Below are the code and all the weights of a small trained network. Each question names an input and a class and asks about switching units off, where a switched-off unit gives its printed mean instead of its output.

import numpy as np


def w(rows, s, z=0):
    codes = np.array(rows[::2]) - 128.0
    scale = np.full(codes.shape[1], s)
    scale[-1] = z or s
    return codes * scale


def f(y):
    return y / 2 * (1 + np.tanh(0.7978845608 * (y + 0.044715 * y**3)))


def log_softmax(a):
    a = a - a.max(-1, keepdims=True)
    return a - np.log(np.exp(a).sum(-1, keepdims=True))


def net(x, mask):
    res = np.array(x, float).reshape(1, 8) / 4 @ E
    y = f(res @ A[0][:, :-1].T + A[0][:, -1])
    res = res + np.where(mask, y, B[0][:, -1]) @ B[0][:, :-1]
    return log_softmax(res[-1] @ U[:, :-1].T + U[:, -1])


A, B = {}, {}
E = w([
[232,145,153,154],'x0',
[103,174,135,163],'x1',
[157,85,174,98],'x2',
[76,199,134,164],'x3',
[181,95,69,99],'x4',
[154,96,233,93],'x5',
[145,254,175,121],'x6',
[155,104,131,231],'x7',
],0.0075)
A[0] = w([
[94,139,78,170,188],'neuron 0',
[175,116,137,92,73],'neuron 1',
[180,90,128,127,79],'neuron 2',
[163,112,95,87,93],'neuron 3',
[201,97,172,167,188],'neuron 4',
[200,118,170,177,212],'neuron 5',
[139,104,232,156,217],'neuron 6',
[98,139,187,79,137],'neuron 7',
[186,191,132,90,135],'neuron 8',
[81,188,178,78,160],'neuron 9',
[113,90,176,180,144],'neuron 10',
[154,42,160,160,183],'neuron 11',
[39,133,92,119,253],'neuron 12',
[43,103,157,50,68],'neuron 13',
[79,194,119,160,210],'neuron 14',
[97,106,116,4,162],'neuron 15',
[200,203,144,144,184],'neuron 16',
[171,56,95,110,148],'neuron 17',
[132,81,76,59,162],'neuron 18',
[54,157,138,67,107],'neuron 19',
[81,111,80,156,191],'neuron 20',
[84,133,101,190,252],'neuron 21',
[144,96,121,132,183],'neuron 22',
[115,202,138,132,150],'neuron 23',
[135,114,109,161,157],'neuron 24',
],0.013,0.0046)
B[0] = w([
[142,104,107,193,198],'neuron 0',
[169,106,140,92,152],'neuron 1',
[147,124,123,142,158],'neuron 2',
[214,164,58,54,158],'neuron 3',
[181,52,127,118,220],'neuron 4',
[175,8,172,132,230],'neuron 5',
[117,35,192,73,247],'neuron 6',
[64,86,179,26,204],'neuron 7',
[194,189,169,123,212],'neuron 8',
[94,139,191,128,250],'neuron 9',
[112,92,162,99,169],'neuron 10',
[82,94,82,107,214],'neuron 11',
[37,144,108,213,240],'neuron 12',
[95,140,168,106,202],'neuron 13',
[139,172,151,178,248],'neuron 14',
[108,159,105,109,242],'neuron 15',
[208,144,202,193,255],'neuron 16',
[124,179,63,111,212],'neuron 17',
[169,183,1,138,216],'neuron 18',
[55,205,188,108,205],'neuron 19',
[126,100,96,211,193],'neuron 20',
[88,69,116,186,221],'neuron 21',
[113,92,66,112,163],'neuron 22',
[144,166,160,156,225],'neuron 23',
[149,67,111,142,152],'neuron 24',
],0.0064,0.0074)
U = w([
[58,110,81,203,98],'0',
[183,192,1,75,49],'1',
[145,81,109,181,255],'2',
[184,126,191,115,28],'3',
[18,193,156,81,185],'4',
[81,127,81,180,222],'5',
[62,68,127,68,39],'6',
[161,218,139,163,70],'7',
],0.009,0.0037)

Each question gives the input, the list of numbers given to net, and the class t.
The units are the neurons (one row each of A and B). Each row of codes is followed by its name. A weight is (code - 128) times the scale printed after its matrix; where a second scale follows, it is the last column's (A, B and U).
mask holds one flag per neuron, in row order. A switched-off neuron (its flag False) gives its mean, the last column of its row in B, instead of its output. The means were averaged over made-up inputs and are rounded, as every weight is.
A unit's drop is (log p(t) with every unit on - log p(t) with that unit switched off) / (log p(t) with every unit on - log p(t) with every unit switched off).
The circuit of an input: a set's keep is (log p(t) with only the set's units on - log p(t) with every unit switched off) / (log p(t) with every unit on - log p(t) with every unit switched off). Starting from the 12 units with the biggest drops (on a tie, the unit counted first), units are removed one at a time, each time the one whose removal leaves the highest keep (on an exact tie, the one counted first), for as long as the keep stays at least 0.8.
circuit, biggest first: the units of the circuit, biggest drop first
most important unit: the unit with the biggest drop
k most important neurons: the k neurons with the biggest drops, biggest first
drop of u: that unit's drop, to one decimal
input [-4,-1,7,-1,7,5,-3,-8], class 1: circuit, biggest first : (neuron 18)
input [4,2,-6,-8,-8,-2,8,1], class 3: circuit, biggest first : (neuron 5; neuron 12; neuron 16)
input [-8,2,6,-7,6,8,-4,3], class 1: circuit, biggest first : (neuron 18; neuron 17)
input [-1,-4,2,-5,3,-2,-8,7], class 1: circuit, biggest first : (neuron 17; neuron 18)
input [2,-3,-7,5,-7,7,4,1], class 3: circuit, biggest first : (neuron 16; neuron 6; neuron 12)
input [-6,-4,7,8,8,5,0,2], class 4: circuit, biggest first : (neuron 5; neuron 4; neuron 16)
input [-2,2,5,-4,-2,0,0,-2], class 4: 2 most important neurons : (neuron 5; neuron 4)
input [1,-2,4,-1,4,6,-4,-2], class 1: circuit, biggest first : (neuron 18; neuron 17; neuron 3)
input [3,-8,-7,7,-3,-6,2,-6], class 7: 2 most important neurons : (neuron 14; neuron 23)
input [3,-8,-5,6,-6,5,-4,4], class 6: 2 most important neurons : (neuron 6; neuron 16)
input [-8,-6,1,-1,-7,7,-5,6], class 6: drop of neuron 6 : 0.1
input [8,-2,0,6,-8,2,-8,4], class 6: drop of neuron 11 : 0.2
input [4,8,-2,8,-1,7,8,-1], class 3: drop of neuron 5 : 0.1
input [-5,8,-3,4,8,7,-7,-5], class 4: drop of neuron 13 : 0.3
input [-5,-1,6,-3,-1,6,-1,-3], class 4: most important unit : neuron 5
